Below is a small trained network, with its code and all its weights. Each question gives an input and a class and asks what happens when units are switched off, that is, made to give their printed mean instead of their output.

import numpy as np


def w(rows, s, z=0):
    codes = np.array(rows[::2]) - 128.0
    scale = np.full(codes.shape[1], s)
    scale[-1] = z or s
    return codes * scale


def norm(h):
    return h / np.sqrt((h * h).mean(-1, keepdims=True) + 1e-5)


def f(y):
    return np.maximum(y, 0)


def log_softmax(a):
    a = a - a.max(-1, keepdims=True)
    return a - np.log(np.exp(a).sum(-1, keepdims=True))


def net(x, mask):
    res = np.array(x, float).reshape(1, 8) / 4 @ E
    u = 0
    for l in range(3):
        y = f(norm(res) @ A[l][:, :-1].T + A[l][:, -1])
        res = res + np.where(mask[u : u + 10], y, B[l][:, -1]) @ B[l][:, :-1]
        u += 10
    return log_softmax(norm(res)[-1] @ U[:, :-1].T + U[:, -1])


A, B = {}, {}
E = w([
[20,124,152,229],'x0',
[68,132,146,100],'x1',
[165,52,43,126],'x2',
[48,171,128,112],'x3',
[71,157,80,94],'x4',
[115,202,183,79],'x5',
[201,254,155,140],'x6',
[167,85,244,46],'x7',
],0.0066)
A[0] = w([
[179,88,165,143,4],'0.n0',
[151,45,54,95,144],'0.n1',
[109,117,61,220,111],'0.n2',
[108,225,95,65,55],'0.n3',
[148,229,149,177,104],'0.n4',
[133,92,224,64,31],'0.n5',
[27,160,101,203,105],'0.n6',
[125,116,115,254,161],'0.n7',
[193,105,136,146,104],'0.n8',
[111,13,125,192,97],'0.n9',
],0.0088,0.003)
B[0] = w([
[98,136,85,83,153],'0.n0',
[166,162,109,252,234],'0.n1',
[176,102,111,45,233],'0.n2',
[2,99,163,115,196],'0.n3',
[145,84,168,231,223],'0.n4',
[144,90,167,73,201],'0.n5',
[137,26,135,151,253],'0.n6',
[170,22,135,106,254],'0.n7',
[126,71,128,130,177],'0.n8',
[68,4,149,176,243],'0.n9',
],0.0067,0.0045)
A[1] = w([
[164,148,1,87,54],'1.n0',
[113,200,144,184,131],'1.n1',
[154,152,55,199,3],'1.n2',
[132,86,158,166,99],'1.n3',
[80,211,111,179,81],'1.n4',
[123,109,123,174,100],'1.n5',
[48,145,46,123,124],'1.n6',
[112,85,107,159,114],'1.n7',
[139,138,103,118,81],'1.n8',
[105,79,116,152,50],'1.n9',
],0.011,0.0034)
B[1] = w([
[166,254,97,125,177],'1.n0',
[71,223,37,178,181],'1.n1',
[167,102,117,79,176],'1.n2',
[32,133,167,137,254],'1.n3',
[32,124,15,127,173],'1.n4',
[103,83,150,131,207],'1.n5',
[167,94,164,25,193],'1.n6',
[87,135,45,136,250],'1.n7',
[136,165,126,119,133],'1.n8',
[98,107,140,206,222],'1.n9',
],0.007,0.0043)
A[2] = w([
[95,161,166,164,191],'2.n0',
[154,55,148,99,118],'2.n1',
[161,144,183,193,50],'2.n2',
[110,102,114,151,43],'2.n3',
[71,167,102,6,176],'2.n4',
[153,201,98,102,55],'2.n5',
[94,175,206,153,74],'2.n6',
[209,100,75,148,130],'2.n7',
[232,122,113,155,5],'2.n8',
[119,94,147,52,72],'2.n9',
],0.011,0.003)
B[2] = w([
[194,137,60,186,210],'2.n0',
[1,190,94,155,255],'2.n1',
[176,79,154,136,165],'2.n2',
[133,105,67,120,183],'2.n3',
[26,133,147,135,232],'2.n4',
[80,99,94,184,164],'2.n5',
[211,131,94,136,193],'2.n6',
[154,95,32,56,234],'2.n7',
[124,114,85,100,185],'2.n8',
[83,128,166,114,184],'2.n9',
],0.0085,0.0044)
U = w([
[105,210,88,160,25],'0',
[164,102,150,211,1],'1',
[84,31,55,188,214],'2',
[254,148,101,78,193],'3',
[104,103,208,38,52],'4',
],0.016,0.0057)

Each question gives the input, the list of numbers given to net, and the class t.
The units are the neurons (one row each of A and B). Each row of codes is followed by its name. A weight is (code - 128) times the scale printed after its matrix; where a second scale follows, it is the last column's (A, B and U).
mask holds one flag per neuron, layer by layer. A switched-off neuron (its flag False) gives its mean, the last column of its row in B, instead of its output. The means were averaged over made-up inputs and are rounded, as every weight is.
A unit's drop is (log p(t) with every unit on - log p(t) with that unit switched off) / (log p(t) with every unit on - log p(t) with every unit switched off).
The circuit of an input: a set's keep is (log p(t) with only the set's units on - log p(t) with every unit switched off) / (log p(t) with every unit on - log p(t) with every unit switched off). Starting from the 12 units with the biggest drops (on a tie, the unit counted first), units are removed one at a time, each time the one whose removal leaves the highest keep (on an exact tie, the one counted first), for as long as the keep stays at least 0.8.
units of the circuit, in order: the units of the circuit, biggest drop first
most important unit: the unit with the biggest drop
k most important neurons: the k neurons with the biggest drops, biggest first
k most important neurons of layer l: the k neurons of layer l with the biggest drops, biggest first
drop of u: that unit's drop, to one decimal
input [5,-3,3,-3,-5,-2,5,8], class 4: most important unit	0.n1
input [-1,2,-1,-4,-1,-1,4,3], class 3: units of the circuit, in order	(0.n9, 2.n4)
input [2,-4,-4,6,2,8,4,8], class 3: units of the circuit, in order	(2.n6, 2.n0)
input [0,3,-2,-1,-6,-1,-5,6], class 4: 4 most important neurons of layer 0	(0.n5, 0.n4, 0.n6, 0.n1)
input [-3,4,-1,-8,8,4,2,-7], class 0: 2 most important neurons of layer 1	(1.n0, 1.n1)
input [-3,-3,-5,5,-6,4,6,1], class 3: 3 most important neurons of layer 2	(2.n6, 2.n1, 2.n4)
input [-6,0,4,8,-6,5,3,-7], class 0: 4 most important neurons	(0.n9, 1.n1, 0.n6, 1.n0)
input [4,-6,2,0,-5,8,-5,5], class 4: 2 most important neurons	(0.n5, 0.n1)
input [5,-5,3,7,-7,4,5,-3], class 1: 2 most important neurons of layer 2	(2.n7, 2.n1)
input [3,-4,-7,6,-7,-8,3,8], class 1: 2 most important neurons of layer 2	(2.n0, 2.n6)
input [2,-1,-6,6,-5,-5,4,-2], class 1: 2 most important neurons of layer 0	(0.n9, 0.n4)
input [6,5,-5,-1,-2,5,2,4], class 3: 2 most important neurons	(2.n6, 2.n1)
input [-7,6,1,8,7,0,4,1], class 4: 2 most important neurons of layer 0	(0.n3, 0.n1)
input [-4,-3,1,7,-1,2,2,2], class 0: most important unit	2.n4
input [-6,5,6,-3,-4,0,-1,0], class 3: 2 most important neurons of layer 0	(0.n6, 0.n4)
input [0,6,6,-3,8,-5,3,3], class 3: 2 most important neurons of layer 1	(1.n0, 1.n2)
input [1,-2,-8,-2,-4,-3,1,-2], class 1: drop of 1.n0	-0.1
input [-7,0,4,5,0,-6,-4,-4], class 3: drop of 0.n6	0.2
input [-4,8,8,-4,-7,-4,4,-5], class 3: drop of 1.n0	0.2
input [-1,7,3,4,2,5,-3,-3], class 4: most important unit	1.n6
input [-6,-3,7,3,6,-7,-6,-7], class 3: drop of 0.n9	-0.2
